Here is a tiny trained network, its code and every weight. The questions are about switching its units off for an input and a class, where a switched-off unit gives its printed mean instead of its output.

import numpy as np


def w(rows, s, z=0):
    codes = np.array(rows[::2]) - 128.0
    scale = np.full(codes.shape[1], s)
    scale[-1] = z or s
    return codes * scale


def f(y):
    return np.maximum(y, 0)


def log_softmax(a):
    a = a - a.max(-1, keepdims=True)
    return a - np.log(np.exp(a).sum(-1, keepdims=True))


def net(x, mask):
    res = np.array(x, float).reshape(1, 3) / 4 @ E
    y = f(res @ A[0][:, :-1].T + A[0][:, -1])
    res = res + np.where(mask, y, B[0][:, -1]) @ B[0][:, :-1]
    return log_softmax(res[-1] @ U[:, :-1].T + U[:, -1])


A, B = {}, {}
E = w([
[5,167,113,146,149],'x0',
[92,83,232,74,181],'x1',
[130,187,150,49,75],'x2',
],0.013)
A[0] = w([
[41,142,61,80,205,119],'n1',
[131,165,10,156,67,125],'n2',
[102,72,147,71,202,126],'n3',
[61,104,173,53,162,116],'n4',
[113,188,146,45,87,120],'n5',
[114,174,119,64,42,114],'n6',
[117,131,106,112,113,250],'n7',
[28,5,181,46,148,130],'n8',
[19,143,93,132,126,112],'n9',
[115,154,79,182,35,102],'n10',
[110,92,192,168,182,131],'n11',
[127,144,55,218,45,131],'n12',
[111,38,114,248,183,116],'n13',
[139,96,190,7,139,118],'n14',
[27,161,136,185,114,125],'n15',
[242,11,104,93,117,119],'n16',
],0.012,0.017)
B[0] = w([
[169,167,133,74,78,188],'n1',
[115,61,121,137,112,220],'n2',
[120,80,113,124,90,185],'n3',
[127,92,111,134,125,192],'n4',
[142,204,57,237,190,185],'n5',
[148,175,49,182,166,181],'n6',
[90,145,246,178,96,251],'n7',
[136,61,112,163,125,224],'n8',
[172,166,116,73,64,190],'n9',
[93,38,92,123,120,184],'n10',
[88,114,99,143,109,183],'n11',
[113,64,126,135,110,218],'n12',
[177,221,89,199,215,211],'n13',
[153,90,106,145,121,203],'n14',
[183,153,99,113,73,197],'n15',
[194,161,119,95,68,211],'n16',
],0.013,0.017)
U = w([
[145,146,47,194,193,176],'0',
[217,122,100,25,39,141],'1',
[92,1,79,128,115,60],'2',
[84,119,242,176,97,254],'3',
[148,163,177,65,215,73],'4',
[59,128,123,9,166,85],'5',
[52,148,187,74,173,83],'6',
],0.012,0.009)

Each question gives the input, the list of numbers given to net, and the class t.
The units are the neurons (one row each of A and B). Each row of codes is followed by its name. A weight is (code - 128) times the scale printed after its matrix; where a second scale follows, it is the last column's (A, B and U).
mask holds one flag per neuron, in row order. A switched-off neuron (its flag False) gives its mean, the last column of its row in B, instead of its output. The means were averaged over made-up inputs and are rounded, as every weight is.
A unit's drop is (log p(t) with every unit on - log p(t) with that unit switched off) / (log p(t) with every unit on - log p(t) with every unit switched off).
The circuit of an input: a set's keep is (log p(t) with only the set's units on - log p(t) with every unit switched off) / (log p(t) with every unit on - log p(t) with every unit switched off). Starting from the 12 units with the biggest drops (on a tie, the unit counted first), units are removed one at a time, each time the one whose removal leaves the highest keep (on an exact tie, the one counted first), for as long as the keep stays at least 0.8.
circuit, biggest first: the units of the circuit, biggest drop first
most important unit: the unit with the biggest drop
top k neurons: the k neurons with the biggest drops, biggest first
drop of u: that unit's drop, to one decimal
input [7,8,-2], class 2: circuit, biggest first	(n8)
input [1,3,0], class 3: circuit, biggest first	(n10, n6)
input [-4,5,2], class 2: top 2 neurons	(n9, n1)
input [2,2,3], class 3: top 2 neurons	(n13, n16)
input [1,6,5], class 2: top 2 neurons	(n13, n8)
input [-8,7,-6], class 1: top 2 neurons	(n16, n5)
input [7,-7,5], class 1: top 4 neurons	(n9, n15, n1, n8)
input [5,4,1], class 1: top 3 neurons	(n1, n9, n15)
input [-4,1,-3], class 1: top 3 neurons	(n16, n5, n7)
input [7,3,8], class 0: top 2 neurons	(n5, n6)
input [6,5,-2], class 1: top 3 neurons	(n1, n9, n15)
input [8,-8,4], class 1: top 4 neurons	(n9, n15, n1, n8)
input [-5,5,-3], class 1: top 4 neurons	(n16, n2, n10, n12)
input [7,0,8], class 0: circuit, biggest first	(n5)
input [-4,-4,4], class 0: top 2 neurons	(n6, n9)
input [0,0,4], class 0: top 2 neurons	(n5, n6)
input [-1,-1,-2], class 3: top 2 neurons	(n5, n6)
input [-5,-7,8], class 0: drop of n5	0.4
input [2,1,0], class 3: drop of n16	0.2
input [-5,0,7], class 0: most important unit	n5
input [-1,3,4], class 0: drop of n6	0.1
input [-7,-8,-3], class 2: drop of n15	0.3
input [0,-6,7], class 0: top 2 neurons	(n6, n5)
